B, the same points and some others measured another way; then each row and its match in B:
B (72 x 21):
[[-174   35 -254  233 -286  111  369  323  -71 -247  -76  -41    9 -384
   -45  -83  531 -244  125  273  230]
 [-195 -118   65  -15 -156  181  149  170  -88 -247   54   16  -12  -81
  -315  140  231  -11    6  -59   65]
 [-138   21 -121  -47  621 -110 -415 -288   86  156   77 -159 -112  506
   -23  -69 -209  123   35 -153 -243]
 [ 267 -106   37   73 -208  103   76   31 -235  270   66  220   20  182
    -3  210 -142 -284 -250 -521   91]
 [-521  105 -438  -30   20  -41   31  206   79 -453    9 -169 -101 -276
  -276 -132  345 -135  208  268  115]
 [   2   29 -231  -46  -91 -124 -134  -11   54   69   51  103   54  -26
   -78  -55  -82 -138 -124  -69  173]
 [-187   34 -102  188 -184   98  248  278  -41 -306  -72  -39  -24 -321
  -196  -28  486  -87  130  231  172]
 [  78  -96  131   10  272   70 -259  -99  140   51    9  -68  -97  296
  -114  -33  -93   80 -178 -184  -35]
 [-257  105 -304  154 -117   10  175  253   -2 -295  -64  -74  -56 -317
  -139 -109  425 -187  152  243  184]
 [-127   -6 -202  -96  264 -128 -290 -225  -60  135  141   29  -41  380
   -90  131 -250  -70   10 -317  -92]
 [ 300  -24 -196  507 -270  107  303  147  -45  127 -153   33    1 -113
   369  -24  409 -455  -13   85  314]
 [-317   -2  117 -114   97    4  -72   40   13 -260   67  -15   38  -66
  -449   40  180  336  124  169  -58]
 [  62 -131  -51   -5 -139  104  -21   67   75  -15   30   38  -14   33
   -81    0   -3 -184 -220 -167  172]
 [-386 -153  -57 -138  161   54 -102 -106   89 -207  137 -122   42  153
  -229   67  116  183  145  164  -72]
 [ 323 -157  -38  186 -333  188  187  128 -108  194   -5  146    1   53
   133  100   22 -431 -294 -369  240]
 [-386 -136 -212  -43  100  122   21   44  171 -290   59 -222  -28    3
  -115  -96  264   -2  107  270   31]
 [-552   61 -367  -73   77  -14   90  130  -55 -320   83 -142  -19 -149
  -251  -56  294  -24  268  229  -29]
 [-311   -1  -30 -149   44  -84  -95  -24   57 -160   97   17  129  -88
  -333  -23  127  297  122  263   -1]
 [  59 -135 -158  -47   -6  -15  -79 -137   83  261  108   39  153  173
   139  -84 -114  -54 -149    5   64]
 [-226  140 -260 -105  480 -214 -387 -147  231   26   31 -160  -31  136
   -99 -316  -76  188   34  201  -93]
 [ 393   62 -342  456 -397   96  422  268 -281  323 -118  154   -9 -148
   404  -33  230 -704 -161 -266  299]
 [ 147 -122  119   80 -137  121    9   31 -112   49   29  136  -35  145
  -133  218  -14 -155 -165 -367  101]
 [-128   33 -278 -155  364 -115 -341 -126  184  112   76 -117  -55  234
   -31 -254 -222   -9 -139  -73  -58]
 [-130  -99   93  -86  -69  133   44  133   49 -157   45   -8   37  -89
  -289  -46  142  125 -101   54   53]
 [-100 -158  237 -183   74   46 -142 -109   73    7  130   48  152  129
  -292   39  -40  379  -72   68  -65]
 [-342  -39 -128 -206   80   30  -44   56  -13 -155  132  -47    9   14
  -310  -28   21   74    8  -25  -59]
 [ -98   78 -352  167 -311   44  217  328  -17 -233  -80    7  -75 -361
   -78 -100  343 -408  -28   54  315]
 [ 240   75  -21  170  -84  -11   55   84 -170  243  -29  163   16   13
     7   -2    5 -161 -150 -250   92]
 [  73  -19 -150  332  -63  300  371  345 -140  -30 -120 -134 -183  -83
   140 -130  374 -429 -100 -147   91]
 [ 478  -31  -77  515 -440  140  363  184 -238  255 -138  207    4  -76
   316  149  282 -562 -131 -248  333]
 [ 416  -12 -134  511 -256   71  200   98  -68  202 -160  101  -34  -21
   343   42  277 -490  -91 -104  323]
 [-329  -28   36 -175  408  -50 -300 -180    8  -98  135  -81  -47  317
  -345  100  -84  284  120  -84 -221]
 [-184   24 -239  -49 -233    0  193  188  -66  -53   65   61  138 -272
  -128 -118  190  -73   -3  161  128]
 [-282 -101  -40 -130   42   69  -22   26   75 -173   95  -67   50   -3
  -245  -34  123  139   27  136   -5]
 [-107  100 -259  -91  191 -165 -205  -98  -60  156   98   47    6  166
   -91  -44 -177  -55  -24 -182  -49]
 [-217  -66   57 -141  203  -32 -164 -126   84  -21  109  -33  113  122
  -230  -39   18  340   50  177 -100]
 [ 223  241 -113  208  -33   22  168  277 -465  241  -59  185 -185    4
   -94   52  -43 -413 -174 -684  -13]
 [-171  -98  -14  -63   25  107  -20   87  168 -175   27 -101   11  -65
  -192 -141  165   97  -77  170   67]
 [ 431  -51  131  243 -312  188  207  236 -183  207  -78  199  -42  -41
    16   59   53 -334 -347 -431  212]
 [-375  -65   36    7  -26   70   66   55  -59 -358   60  -28   17  -67
  -371  195  339  162  255  179    8]
 [  18   92  -56   42   28  -52    8   57 -143  138   24  100   43   -8
  -117  -39   23    3  -41 -113   -7]
 [-308 -128  -26 -107   15   94  -10   27   74 -244   93  -76   29    3
  -273   39  169  122   57  130   16]
 [ 120   53 -272  279 -157   41  156  180  -28   35  -97   10  -62 -129
   146  -99  238 -402  -74  -36  238]
 [ 159  103  -33  171 -218  -22   84  169 -212   50  -41  209  -37 -110
  -156  122   86 -230  -92 -292  176]
 [  72   52 -120  -48 -186   26   90  180 -277  156   76  202  -19  -19
  -174   68 -135 -276 -225 -494   64]
 [-154   -1 -161 -164  407 -134 -400 -252   12  132  147  -31  -78  443
  -135   52 -319   27  -34 -317 -160]
 [-173   18  -89  -89  306 -183 -388 -244  144  -16   81  -23    4  245
  -189   24 -107  184   77   34  -37]
 [  18  -19  149  -77  400   26 -357  -85   95   35   24  -65 -166  335
  -254  -42 -198  135 -196 -326 -124]
 [ 156 -158  147   65  -76  109 -135    9  193  -64  -28   27  -35   73
  -130   31   38  -34 -227  -93  203]
 [-585 -114 -271 -175  149   33  -92  -19  198 -418  125 -229  -16   -2
  -268  -38  229   92  205  324    5]
 [  10  -45 -432  378 -320  129  371  209  -78  -48  -77  -40  -24 -174
   294   -8  440 -580   76   94  301]
 [-423  104 -468  149  210  143  341  274 -174 -139   -8 -285 -115 -108
    69 -257  428 -242  232  169 -135]
 [ 221 -109 -202  335    7  138   67   17   88  141  -90  -95  -90  158
   342  -84  172 -403 -120  -60  181]
 [-144  -49   20  -73  241   -7 -193 -126  -79   14  110    4  -51  305
  -221  155 -101   78   25 -248 -126]
 [-469  -20 -189 -261   13  -69  -25  -12  -69 -164  199   16  132  -40
  -348   52   44  173  157  121  -64]
 [ -91 -173    8  -73  386  -26 -370 -347  178  101  121  -99    6  487
   -17   62 -162  166    2  -39 -112]
 [-131   79   52  -30  380  -35 -284  -18   99 -106  -13 -101 -145  143
  -298 -101    0  184  -26  -70  -98]
 [-275 -111 -102 -122  438    6 -292 -172  352  -87   65 -272   -1  221
   -56 -264   40  268   15  326 -101]
 [-222  -87 -166 -189  487  -88 -453 -251  420   -9   84 -243   -4  290
   -43 -297 -133  241  -67  240  -75]
 [-383   98 -142 -168  -19  -94    5   91 -136 -178  118   65   72 -156
  -414   36  110  143  147   65  -34]
 [-305   17 -236  -64  120    2   61   38  -89  -18   99  -72   49   15
  -103  -81  115   22  114   86  -91]
 [ 422 -100  -57  105 -241   95   22   68  -57  341    4  185    0  124
   147    4 -195 -407 -429 -479  222]
 [ 442   55   59  277 -335   99  159  270 -187  164 -120  239  -86 -127
   -33   53   55 -400 -331 -458  273]
 [-114  -81   -4 -116  410   -7 -258 -209   77  160  117 -103   16  379
   -58  -83 -158  207  -44  -54 -200]
 [-285  -38 -183  -16  -63  118  187  173 -117 -157   72  -53   -7  -86
  -170    3  221 -108   67    7    9]
 [ 103   33  102  104 -150   90  128  185 -237   31  -10  157  -37  -52
  -223  127   89 -113 -111 -316   61]
 [-387 -134   42 -213   -4   17  -86  -69    4 -246  172   18  102   46
  -414  188   87  262  137  103  -29]
 [-429  -45   97 -204  354  -72 -319 -210   -6 -227  161  -49  -24  287
  -482  233  -29  379  226  -29 -203]
 [ 339   42   76  279 -364   98  273  242 -297  175  -70  259   12 -135
   -32  133  150 -296 -176 -343  200]
 [-330 -138 -101 -269 -254 -274 -370 -255  355 -318  163  158  283 -132
  -402  176   25  305  137  459  319]
 [ 535  -33  169  319 -203  174  156  177 -177  303 -107  184  -67   63
   104   48   25 -327 -354 -470  175]
 [-341  149 -280  -69  299  -94  -97   64   41 -109   30 -151  -50  -50
  -176 -252  116   81  103  170  -91]]
Rows of B count from 0, top down.

[  48  109  152 -118   18   40 -103    7   35  -24  -45  -34  -53   27
   57  -34  133  109   50   44   27  -69   91   72  -26   12   19    6
  -30  -48] -> 57
[ -18  118  464 -292  -62  -90  -29  -60   12   22  -71 -195  -17  144
  -38   55   76  -76  274   31  -34  -97  659  151   64   73  213   49
  109 -170] -> 49
[-26 -17 -80  17  92 -58  56  24  90 -51 -27 114 -60 -45 -84 -39  22  62
 -70 -79 -36  59 -68 -14 -27  39   5  11  -5 -35] -> 17
[  88  -42  502 -329   26  233 -326  -72   56 -142  -92 -122 -119  136
  408  -31  411   27  349   73  207 -306  406   91   84    2   62  142
   78 -390] -> 5
[ -31   26  -74   17   31  -48   62   50   11   23    7  117    3    0
  -95 -109  -74  119 -151  -77  -62   31 -182  -21  -69   -7  -94  -49
    8  -51] -> 28
[ -34  107  336  -67 -129  157 -361 -100  -26   65 -147  -56  119   28
   -9  119  326   25  253  204  184 -312  350 -104  121   80  277  101
   -3  -35] -> 44
[ -22    6  117  -37    6   23  -38   54   28   19  -27  -10  -47  -23
  -39  -67  105  122    9  -93   -9  -96   46   60   13   47   43    6
   28 -129] -> 7
[-168 -153 -429  363   59  -19   85  -46   54   -6 -196  360  171 -230
 -252   24  118  217 -310  -68   38   66 -506 -294   31  -25  -85   74
    7   44] -> 50
[ -75   49  -21  174   -1   73 -206   39  -15   14  -16  130   40 -108
 -158  -62   54   30  -16   49   46 -173  -87 -152    9  124  191    8
 -100   37] -> 27
[ 129  -54  386 -396  191   20   44  104   57 -244   97 -131 -326  163
  418 -334  -14   37  117 -194  -83  -53  215  346 -106  -37 -208   -7
   86 -534] -> 66
[ -36   72  -58  191  -87  200 -300  -67   29   86 -231   88  156 -181
  -93  161  465  287  -21  167  214 -203 -182 -181   97   22  132   95
  -91  171] -> 13
[-14  50   7 -17  61 -62  51  28  45 -36 -46  37 -43 -36 -68 -62  19 102
 -63 -49 -58  35  -7  52 -39  20  -8  -3 -11 -43] -> 41
[ -67   70 -128   34   77 -191  161  -39   42  -48  -68  149   46  -16
 -199  -13 -143   -2 -128   12 -111  174  -12  -61  -67    9  -13   -4
   -9   53] -> 22
[-14   9 -17 -14  56 -41  43  39  75 -11 -27  54 -62 -36 -77 -37  55 104
 -53 -89 -36  26 -33  35 -18  36   8  -1   7 -43] -> 67
[   5   77   33  -39   80  -51   30   31   15  -78  -29   37  -51  -15
   -5 -125  -30   89  -70  -14  -67   24  -25   64  -75    2  -50  -16
  -35  -77] -> 15
[ -22   39  -23   -6   53  -44  -31   -7   89  -22  -22   97  -36  -12
 -113   29   44   -8   17    6    4   18   55  -56   -6   76  116   18
  -26   42] -> 43
[ -8  58   7 -17  61 -31   0  -2  25 -60 -57  73 -11 -16 -19 -74  19  87
 -60  15 -25  13 -38   1 -50  -2 -37   7 -25 -53] -> 25
[-30  90  23   1  55 -69   6 -25  12 -66 -83  61  19 -28 -71 -51  -4  50
 -40  55 -42  21  45  -9 -42  14  22  18 -37 -18] -> 18
[-31  20   4 -21  54 -47  -9 -19  60 -40 -40 100 -13   5 -74 -12  20   1
  -1   1  -6  12  49 -52 -14  43  54  23   2 -34] -> 42
[ -20   17   -5  -24   24  -37   29   43   62   31   -5   57  -43   -8
 -102  -27   35   93  -47  -89  -32    8  -26   16  -16   42   21  -18
   18  -30] -> 70
[-36  73  -8  10  52 -64   5 -24  19 -53 -71  90  25 -20 -82 -42 -11  40
 -49  47 -32  25  12 -40 -42  17  18  15 -31  -9] -> 45
[  -6   71  111  -32  -15   42 -122   13   38   29  -47   -1  -17  -17
  -56   10  149   88   55   18   39 -105   88    3   20   64  116   18
  -21  -10] -> 35
[ -61  -12  -80   28   57  -85   56  -19   74  -21  -48  141    5  -21
 -143    9   -5   14  -54  -40  -28   62  -11  -80   -8   42   43   22
   19  -10] -> 59
[ -67  -14  -63   40   48  -81   51   11   79   -1  -28  115  -17  -39
 -175    5    1   15  -39  -74  -38   38   12  -56    3   74   89   13
   15   -4] -> 30
[  -7   57  443 -141  -71  163 -301   -9  -49   -3  -70 -129   -4   44
  118  -61  250   50  244   67  108 -342  351   53   78   70  179   68
   25 -248] -> 3
[ -26   -4  -17 -238  118 -353  463   -3  120  -42    9   35  -98  142
 -141  -39 -265  -26 -107 -217 -247  354  188  169  -91  -42 -162  -45
  168 -137] -> 52
[ -28  -17  -68   -5   61  -60   55   27  100   -1   -7  106  -57  -17
 -116   -4   27   52  -51  -95  -28   54  -39  -19  -13   51   31   -1
   18  -15] -> 6
[-16  51   2  -8  50 -45  23  18  40 -29 -51  49 -25 -34 -68 -51  32 100
 -59 -27 -40  19 -19  25 -34  19  -2   0 -16 -32] -> 33
[-10  32   3 -23  22   1 -62 -18  84   8 -52  78 -14  -6 -73  53 127  53
  23  13  43 -17  32 -54  12  48  84  30  -7  26] -> 10
[ -46   -5 -331  230   79   -7   51   32   70   -9 -107  215   34 -192
 -161  -25  107  261 -275  -51   -4   83 -456 -104  -44  -14  -95    1
  -78  117] -> 1
[ -55   59  -58   59   42  -52  -47  -57   55  -34  -88  133   48  -43
 -145   50   47   -5  -11   84   17   19   35 -123   -1   58  117   43
  -45   76] -> 4
[  41  276  400 -109 -146  201 -527 -106  -31   66 -113 -112   98   53
   18  162  347  -28  344  378  227 -354  443 -101   87  125  393   78
 -127  138] -> 16
[-18 -46 -43 -46  90 -62  81 -17 119 -57 -65  97 -58 -12 -40  15  89  64
 -29 -82 -10  78   7  -2  -1  12 -13  43  46 -72] -> 46
[ -4  51  28 -53  15 -23  14   5  35  12 -52  44  -2  12 -41 -29  60 126
 -54 -24 -14   6 -29  17 -28 -11 -44  -6  18 -44] -> 63
